Below is a small trained network, with its code and all its weights. Each question gives an input and a class and asks what happens when units are switched off, that is, made to give their printed mean instead of their output.

import numpy as np


def w(rows, s, z=0):
    codes = np.array(rows[::2]) - 128.0
    scale = np.full(codes.shape[1], s)
    scale[-1] = z or s
    return codes * scale


def f(y):
    return y / 2 * (1 + np.tanh(0.7978845608 * (y + 0.044715 * y**3)))


def log_softmax(a):
    a = a - a.max(-1, keepdims=True)
    return a - np.log(np.exp(a).sum(-1, keepdims=True))


def net(x, mask):
    res = np.array(x, float).reshape(1, 7) / 4 @ E
    y = f(res @ A[0][:, :-1].T + A[0][:, -1])
    res = res + np.where(mask, y, B[0][:, -1]) @ B[0][:, :-1]
    return log_softmax(res[-1] @ U[:, :-1].T + U[:, -1])


A, B = {}, {}
E = w([
[108,45,61,93,208,98,135,111,182,93],'x0',
[85,141,97,96,123,89,133,75,105,243],'x1',
[126,127,126,128,129,126,128,128,129,129],'x2',
[95,94,103,212,165,171,209,117,71,134],'x3',
[80,136,135,233,151,83,61,175,190,178],'x4',
[127,102,153,147,111,48,115,108,74,86],'x5',
[148,171,253,146,164,115,172,17,221,122],'x6',
],0.0058)
A[0] = w([
[105,127,121,92,120,104,139,66,102,254,58],'N1',
[127,145,132,115,111,122,98,121,146,129,168],'N2',
[138,119,152,153,119,166,145,172,157,62,98],'N3',
[112,98,108,224,159,170,201,90,75,126,56],'N4',
[132,119,119,145,107,83,110,90,99,121,107],'N5',
[129,148,165,151,135,125,137,69,154,103,77],'N6',
[127,129,175,128,141,129,144,65,173,125,47],'N7',
[120,141,103,219,139,98,65,130,163,143,34],'N8',
[127,126,106,101,112,135,126,156,100,127,60],'N9',
[148,171,153,149,98,146,112,119,97,148,84],'N10',
[105,121,146,164,136,100,123,182,159,158,96],'N11',
[122,152,190,125,91,143,140,163,98,151,97],'N12',
[148,119,168,141,129,169,107,172,142,45,66],'N13',
[132,111,160,162,119,37,107,97,60,83,100],'N14',
[112,83,80,111,182,100,136,103,174,101,89],'N15',
[153,142,152,39,99,93,35,144,171,116,36],'N16',
[152,126,136,48,114,162,179,93,75,80,63],'N17',
[115,122,67,120,114,128,91,189,82,116,7],'N18',
[118,169,173,143,91,147,118,149,102,139,89],'N19',
[119,119,147,182,128,104,114,179,157,140,96],'N20',
[134,159,100,104,140,255,137,164,207,191,72],'N21',
[145,118,98,111,123,138,116,178,92,154,77],'N22',
[143,142,179,135,136,128,161,96,164,141,58],'N23',
[155,169,150,171,94,163,120,133,89,147,95],'N24',
],0.013,0.011)
B[0] = w([
[150,251,97,144,132,98,87,123,113,76,241],'N1',
[117,120,148,200,146,187,132,189,152,114,240],'N2',
[125,213,110,140,130,94,86,121,119,97,225],'N3',
[130,167,167,107,122,122,178,239,166,210,241],'N4',
[150,139,108,127,124,148,175,125,106,91,146],'N5',
[127,88,93,143,106,130,86,158,58,150,204],'N6',
[124,66,74,157,135,135,97,149,64,158,194],'N7',
[138,141,147,121,138,183,124,49,131,176,196],'N8',
[117,114,102,142,120,130,119,94,90,183,134],'N9',
[120,105,85,89,124,90,148,97,166,142,168],'N10',
[140,139,125,90,116,195,111,91,132,148,194],'N11',
[129,86,93,110,162,112,132,118,172,122,187],'N12',
[138,227,79,146,133,96,113,126,116,101,218],'N13',
[122,104,167,88,126,128,203,114,66,47,238],'N14',
[134,90,55,121,107,101,150,104,212,95,216],'N15',
[119,169,137,98,127,120,227,204,146,217,221],'N16',
[120,143,153,133,135,218,106,31,157,184,252],'N17',
[132,85,98,140,126,70,87,122,58,191,196],'N18',
[122,90,81,130,124,125,157,120,180,113,184],'N19',
[121,141,136,131,126,192,126,66,118,143,208],'N20',
[127,88,183,107,118,133,216,119,57,34,235],'N21',
[124,100,94,193,134,148,123,131,83,151,184],'N22',
[111,93,86,156,118,118,122,136,59,176,184],'N23',
[129,89,88,125,132,113,121,142,194,109,199],'N24',
],0.024,0.0039)
U = w([
[107,86,84,178,129,108,121,140,85,162,107],'0',
[115,121,120,154,143,125,143,135,150,120,252],'1',
[121,137,127,132,143,173,141,73,153,150,98],'2',
[117,145,124,129,140,112,185,180,161,164,94],'3',
[134,184,88,161,142,92,123,124,138,92,103],'4',
[114,73,66,130,141,93,154,113,201,106,112],'5',
[116,102,143,126,122,117,185,123,99,77,110],'6',
[111,62,255,119,158,42,19,153,172,105,99],'7',
],0.0094,0.021)

Each question gives the input, the list of numbers given to net, and the class t.
The units are the neurons (one row each of A and B). Each row of codes is followed by its name. A weight is (code - 128) times the scale printed after its matrix; where a second scale follows, it is the last column's (A, B and U).
mask holds one flag per neuron, in row order. A switched-off neuron (its flag False) gives its mean, the last column of its row in B, instead of its output. The means were averaged over made-up inputs and are rounded, as every weight is.
A unit's drop is (log p(t) with every unit on - log p(t) with that unit switched off) / (log p(t) with every unit on - log p(t) with every unit switched off).
The circuit of an input: a set's keep is (log p(t) with only the set's units on - log p(t) with every unit switched off) / (log p(t) with every unit on - log p(t) with every unit switched off). Starting from the 12 units with the biggest drops (on a tie, the unit counted first), units are removed one at a time, each time the one whose removal leaves the highest keep (on an exact tie, the one counted first), for as long as the keep stays at least 0.8.
circuit, biggest first: the units of the circuit, biggest drop first
k most important neurons: the k neurons with the biggest drops, biggest first
drop of u: that unit's drop, to one decimal
input [8,-2,-2,3,-3,-5,6], class 5: circuit, biggest first	(N15)
input [6,-6,8,5,7,-3,8], class 0: 3 most important neurons	(N7 N6 N23)
input [8,-4,4,2,8,1,-3], class 2: 3 most important neurons	(N8 N20 N11)
input [-7,0,4,-1,-6,-3,1], class 5: 2 most important neurons	(N24 N12)
input [8,-8,3,7,-2,3,4], class 4: 3 most important neurons	(N3 N13 N16)
input [-5,3,-6,-3,-7,7,7], class 0: 2 most important neurons	(N6 N7)
input [-3,-7,-2,-7,4,-5,5], class 3: 2 most important neurons	(N16 N1)
input [8,-6,-5,0,3,1,-2], class 5: 2 most important neurons	(N15 N1)
input [-6,8,-5,8,-1,-4,1], class 3: 3 most important neurons	(N4 N3 N13)
input [-1,1,-4,-5,1,-1,4], class 3: circuit, biggest first	(N16 N17)
input [-2,-7,-4,5,-3,0,-2], class 4: 2 most important neurons	(N3 N13)
input [-8,-5,0,-4,-7,-6,-7], class 5: circuit, biggest first	(N24 N12)
input [5,6,6,4,0,-7,-7], class 0: 3 most important neurons	(N18 N22 N14)
input [-7,-6,5,8,0,2,-5], class 3: circuit, biggest first	(N4)
input [-5,3,-6,1,7,-1,4], class 2: circuit, biggest first	(N8 N11)
input [-3,2,-3,-8,7,0,-2], class 3: 3 most important neurons	(N16 N17 N2)
input [6,-1,-4,4,-6,-2,-7], class 0: 2 most important neurons	(N18 N22)
input [0,-1,-2,-5,7,-4,2], class 2: circuit, biggest first	(N8 N11)
input [2,-3,-4,-2,-4,-5,1], class 6: drop of N21	1.0
input [-1,-4,4,-5,-7,0,0], class 2: drop of N2	0.0
input [-1,-5,-2,0,6,8,6], class 6: drop of N14	1.5
input [-1,1,-6,-5,2,4,-7], class 0: circuit, biggest first	(N18)
